Below is a small trained network, with its code and all its weights. Each question gives an input and a target symbol and asks what happens when units are switched off, that is, made to give their printed mean instead of their output.

import numpy as np


def w(rows, s, z=0):
    codes = np.array(rows[::2]) - 128.0
    scale = np.full(codes.shape[1], s)
    scale[-1] = z or s
    return codes * scale


def norm(h):
    return h / np.sqrt((h * h).mean(-1, keepdims=True) + 1e-5)


def f(y):
    return np.maximum(y, 0)


def softmax(a):
    e = np.exp(a - a.max(-1, keepdims=True))
    return e / e.sum(-1, keepdims=True)


def log_softmax(a):
    a = a - a.max(-1, keepdims=True)
    return a - np.log(np.exp(a).sum(-1, keepdims=True))


def net(x, mask):
    ids = ['ΓΘΩαδεημπφ'.index(c) for c in x.split()]
    T = len(ids)
    res = E[ids] + P[:T]
    u = 0
    for l in range(3):
        r = norm(res)
        for j in range(3):
            rows = slice(2 * j, 2 * j + 2)
            q, k, v = (r @ M[l][rows].T for M in (Q, K, V))
            z = softmax(np.where(np.tri(T) > 0, q @ k.T / 2**0.5, -1e9)) @ v
            o = O[l][rows]
            res = res + np.where(mask[u + j], z, o[:, -1]) @ o[:, :-1]
        u += 3
        y = f(norm(res) @ A[l][:, :-1].T + A[l][:, -1])
        res = res + np.where(mask[u : u + 4], y, B[l][:, -1]) @ B[l][:, :-1]
        u += 4
    return log_softmax(norm(res)[-1] @ U[:, :-1].T + U[:, -1])


Q, K, V, O, A, B = {}, {}, {}, {}, {}, {}
E = w([
[141,140,115,141,138,144,85],'Γ',
[125,172,90,106,212,93,110],'Θ',
[101,128,147,80,96,119,74],'Ω',
[121,168,105,135,116,104,139],'α',
[89,128,177,83,117,124,118],'δ',
[155,131,135,93,154,174,121],'ε',
[73,151,190,127,141,120,150],'η',
[100,192,43,107,158,76,99],'μ',
[134,71,127,92,171,3,134],'π',
[169,118,150,95,106,126,130],'φ',
],0.021)
P = w([
[222,162,235,134,255,26,115],'0',
[186,183,210,110,187,165,102],'1',
[140,112,88,25,122,180,97],'2',
[137,131,87,72,117,192,94],'3',
[86,112,132,72,133,179,148],'4',
[93,36,164,65,129,125,108],'5',
[111,24,175,203,128,39,52],'6',
[36,100,182,207,132,46,163],'7',
[56,58,150,152,113,96,110],'8',
[63,123,106,163,115,137,140],'9',
[41,83,115,170,109,102,195],'10',
[78,71,116,186,119,132,134],'11',
[50,178,82,209,135,185,213],'12',
[46,95,11,132,102,197,207],'13',
],0.0075)
Q[0] = w([
[145,117,177,104,206,152,52],'L0H1',
[195,2,146,163,212,114,49],'L0H1',
[215,149,86,56,181,138,50],'L0H2',
[139,80,201,178,115,108,86],'L0H2',
[160,139,186,149,117,117,46],'L0H3',
[75,35,66,140,94,168,160],'L0H3',
],0.0053)
K[0] = w([
[135,177,79,178,23,16,96],'L0H1',
[87,96,168,134,91,111,166],'L0H1',
[101,116,136,85,163,140,171],'L0H2',
[116,87,154,119,97,62,191],'L0H2',
[119,63,138,108,138,98,179],'L0H3',
[118,231,136,148,1,236,231],'L0H3',
],0.0063)
V[0] = w([
[125,108,115,156,199,155,97],'L0H1',
[120,120,65,175,116,93,231],'L0H1',
[76,100,142,110,183,197,135],'L0H2',
[117,72,201,100,208,71,143],'L0H2',
[227,154,152,56,141,140,219],'L0H3',
[34,141,188,94,2,51,136],'L0H3',
],0.0093)
O[0] = w([
[131,111,151,119,113,135,119,159],'L0H1',
[99,131,116,113,123,89,134,2],'L0H1',
[82,76,129,178,93,123,124,179],'L0H2',
[139,171,100,139,88,162,135,212],'L0H2',
[127,247,89,112,78,104,143,178],'L0H3',
[156,144,99,111,167,193,179,76],'L0H3',
],0.014,0.0081)
A[0] = w([
[105,128,2,85,235,23,116,142],'L0N1',
[199,96,151,98,75,106,172,175],'L0N2',
[214,139,175,122,77,129,159,71],'L0N3',
[117,103,132,144,102,70,147,255],'L0N4',
],0.0067,0.0044)
B[0] = w([
[2,210,78,166,116,89,53,207],'L0N1',
[9,98,98,173,172,143,126,176],'L0N2',
[42,36,158,45,117,135,62,168],'L0N3',
[148,147,135,136,83,236,112,254],'L0N4',
],0.0077,0.0036)
Q[1] = w([
[190,163,148,111,165,68,102],'L1H1',
[235,116,76,102,188,119,93],'L1H1',
[123,170,60,200,194,114,132],'L1H2',
[111,117,121,180,84,172,111],'L1H2',
[254,127,102,80,131,94,130],'L1H3',
[145,134,172,133,187,27,165],'L1H3',
],0.0073)
K[1] = w([
[250,106,162,79,24,2,112],'L1H1',
[86,196,148,105,180,175,105],'L1H1',
[137,156,122,109,163,101,102],'L1H2',
[150,52,28,150,168,170,109],'L1H2',
[141,193,174,8,91,165,79],'L1H3',
[231,156,122,54,90,95,91],'L1H3',
],0.0072)
V[1] = w([
[178,153,68,190,173,183,92],'L1H1',
[158,119,205,1,112,80,100],'L1H1',
[94,94,113,86,136,180,194],'L1H2',
[110,174,37,95,145,76,83],'L1H2',
[152,189,175,139,20,156,191],'L1H3',
[86,106,181,88,99,159,190],'L1H3',
],0.0072)
O[1] = w([
[165,102,159,83,94,1,71,171],'L1H1',
[178,199,106,152,148,134,237,91],'L1H1',
[134,180,147,191,59,171,58,60],'L1H2',
[85,74,181,143,92,248,122,165],'L1H2',
[147,39,111,147,162,10,172,253],'L1H3',
[130,200,61,216,160,167,222,114],'L1H3',
],0.0075,0.0055)
A[1] = w([
[153,247,117,207,65,171,21,252],'L1N1',
[195,147,147,7,163,145,148,105],'L1N2',
[32,114,93,107,255,175,114,136],'L1N3',
[108,69,87,249,97,117,70,164],'L1N4',
],0.0041,0.0026)
B[1] = w([
[86,213,182,71,141,146,254,253],'L1N1',
[96,101,106,126,210,129,122,142],'L1N2',
[104,111,64,99,100,124,177,161],'L1N3',
[87,134,133,95,89,168,139,245],'L1N4',
],0.0089,0.0052)
Q[2] = w([
[175,115,135,153,167,147,22],'L2H1',
[149,85,149,104,131,128,253],'L2H1',
[127,131,186,130,144,134,195],'L2H2',
[165,111,156,98,206,85,143],'L2H2',
[70,165,196,120,137,85,113],'L2H3',
[18,160,152,141,62,207,131],'L2H3',
],0.0068)
K[2] = w([
[169,181,103,93,192,33,185],'L2H1',
[125,185,75,114,209,76,180],'L2H1',
[87,147,100,212,70,129,125],'L2H2',
[196,100,109,38,154,75,116],'L2H2',
[65,137,78,58,132,141,59],'L2H3',
[2,61,133,157,105,164,157],'L2H3',
],0.0057)
V[2] = w([
[69,217,158,169,227,95,180],'L2H1',
[108,190,106,138,137,77,188],'L2H1',
[103,97,38,181,128,123,50],'L2H2',
[148,101,55,27,42,229,188],'L2H2',
[122,255,216,157,139,188,113],'L2H3',
[133,114,124,154,12,92,38],'L2H3',
],0.0054)
O[2] = w([
[147,76,70,58,92,137,64,136],'L2H1',
[146,60,119,65,169,202,87,172],'L2H1',
[93,184,187,42,151,106,144,3],'L2H2',
[135,239,211,160,234,74,109,228],'L2H2',
[87,3,63,208,186,126,123,198],'L2H3',
[189,149,75,82,251,195,155,176],'L2H3',
],0.0068,0.0046)
A[2] = w([
[143,177,95,124,159,79,76,30],'L2N1',
[1,135,99,93,202,79,120,251],'L2N2',
[198,134,41,95,185,36,80,107],'L2N3',
[56,98,164,95,58,16,128,195],'L2N4',
],0.0068,0.0022)
B[2] = w([
[239,15,10,192,147,47,128,138],'L2N1',
[139,117,84,127,151,35,190,254],'L2N2',
[129,96,194,157,175,122,219,146],'L2N3',
[96,201,167,199,171,154,2,226],'L2N4',
],0.0081,0.0066)
U = w([
[150,51,201,150,159,113,33,170],'Γ',
[128,122,169,85,18,132,96,2],'Θ',
[190,92,103,151,242,196,154,104],'Ω',
[114,115,44,121,254,26,104,175],'α',
[194,139,67,172,152,192,177,111],'δ',
[82,252,163,184,40,89,92,208],'ε',
[148,39,48,184,54,155,185,134],'η',
[109,82,157,66,131,128,107,19],'μ',
[148,178,152,34,95,190,175,31],'π',
[192,228,132,94,126,94,230,183],'φ',
],0.0087,0.0018)

Each question gives the input, a string of symbols that net reads in full, and the target symbol t.
The units are the heads (2 rows each of Q, K, V and O) and the neurons (one row each of A and B). Each row of codes is followed by its name. A weight is (code - 128) times the scale printed after its matrix; where a second scale follows, it is the last column's (O, A, B and U).
mask holds one flag per unit, layer by layer, with each layer's heads first. A switched-off unit (its flag False) gives its mean, the last column of its rows in O or B, instead of its output. The means were averaged over made-up inputs and are rounded, as every weight is.
A unit's drop is (log p(t) with every unit on - log p(t) with that unit switched off) / (log p(t) with every unit on - log p(t) with every unit switched off).
The circuit of an input: a set's keep is (log p(t) with only the set's units on - log p(t) with every unit switched off) / (log p(t) with every unit on - log p(t) with every unit switched off). Starting from the 12 units with the biggest drops (on a tie, the unit counted first), units are removed one at a time, each time the one whose removal leaves the highest keep (on an exact tie, the one counted first), for as long as the keep stays at least 0.8.
units of the circuit, in order: the units of the circuit, biggest drop first
top k neurons: the k neurons with the biggest drops, biggest first
top k neurons in layer l: the k neurons of layer l with the biggest drops, biggest first
input Γ Γ ε μ α η φ ε ε μ η ε, target η: top 3 neurons => (L0N2, L0N1, L1N1)
input ε φ ε ε Ω ε π Γ, target π: top 2 neurons in layer 1 => (L1N1, L1N4)
input α μ ε α ε ε Γ μ π ε ε η Γ δ, target Γ: top neuron in layer 2 => (L2N4)
input Ω ε φ ε Γ π ε, target π: units of the circuit, in order => (L1N1, L0H2)
input Γ Ω π ε ε ε δ Γ α ε, target α: units of the circuit, in order => (L0H1, L2N2)
input μ ε ε μ α π Θ η Γ ε, target Γ: units of the circuit, in order => (L0H3, L1H1)
input Γ π π Γ ε φ η Ω Γ ε ε φ π, target ε: units of the circuit, in order => (L0N4, L0N1)
input ε Γ ε φ Γ α π φ, target π: units of the circuit, in order => (L0H3, L0N3, L0H2)
input δ μ α ε Γ α α ε ε α Γ φ, target Γ: top 2 neurons in layer 0 => (L0N3, L0N1)
input Ω π α ε ε ε μ φ ε, target φ: units of the circuit, in order => (L0H3, L2N4, L2H2)
input ε ε Γ α ε α Γ η α, target η: units of the circuit, in order => (L0H3, L0H1, L0N1)
input ε ε Ω α η, target α: units of the circuit, in order => (L1N1, L0H2, L2N2)
input η η Γ ε μ η δ π ε, target π: top 2 neurons => (L1N1, L2N4)
input μ ε ε Γ Γ ε Ω Γ Γ, target Γ: units of the circuit, in order => (L0H3)
input ε η δ π Γ, target π: units of the circuit, in order => (L2N4, L1N1)
input ε Γ α, target Γ: top 4 neurons => (L1N1, L0N1, L2N4, L2N2)
input π Γ ε ε ε ε π φ Γ ε π, target ε: top 3 neurons => (L0N4, L2N4, L0N1)
input ε Γ η, target Γ: top 2 neurons in layer 0 => (L0N1, L0N2)
input ε ε Γ Γ μ ε φ ε ε η ε Γ η ε, target η: top 2 neurons => (L2N4, L1N1)
input ε ε ε π Ω φ Θ α ε α α η, target α: top neuron => (L2N2)
input Γ α η Γ, target η: top 2 neurons => (L2N4, L1N3)
input η α φ ε, target φ: top 2 neurons in layer 2 => (L2N3, L2N4)
input Γ ε π φ η η, target η: top 2 neurons => (L1N1, L2N4)
input Ω α μ δ Θ ε φ α ε π Γ δ, target Γ: top 3 neurons => (L0N1, L1N1, L0N4)
input ε ε ε Γ Θ α μ ε μ φ φ α, target φ: top 3 neurons => (L0N2, L1N1, L2N4)
input Γ ε Θ η φ, target η: top 2 neurons in layer 1 => (L1N4, L1N1)
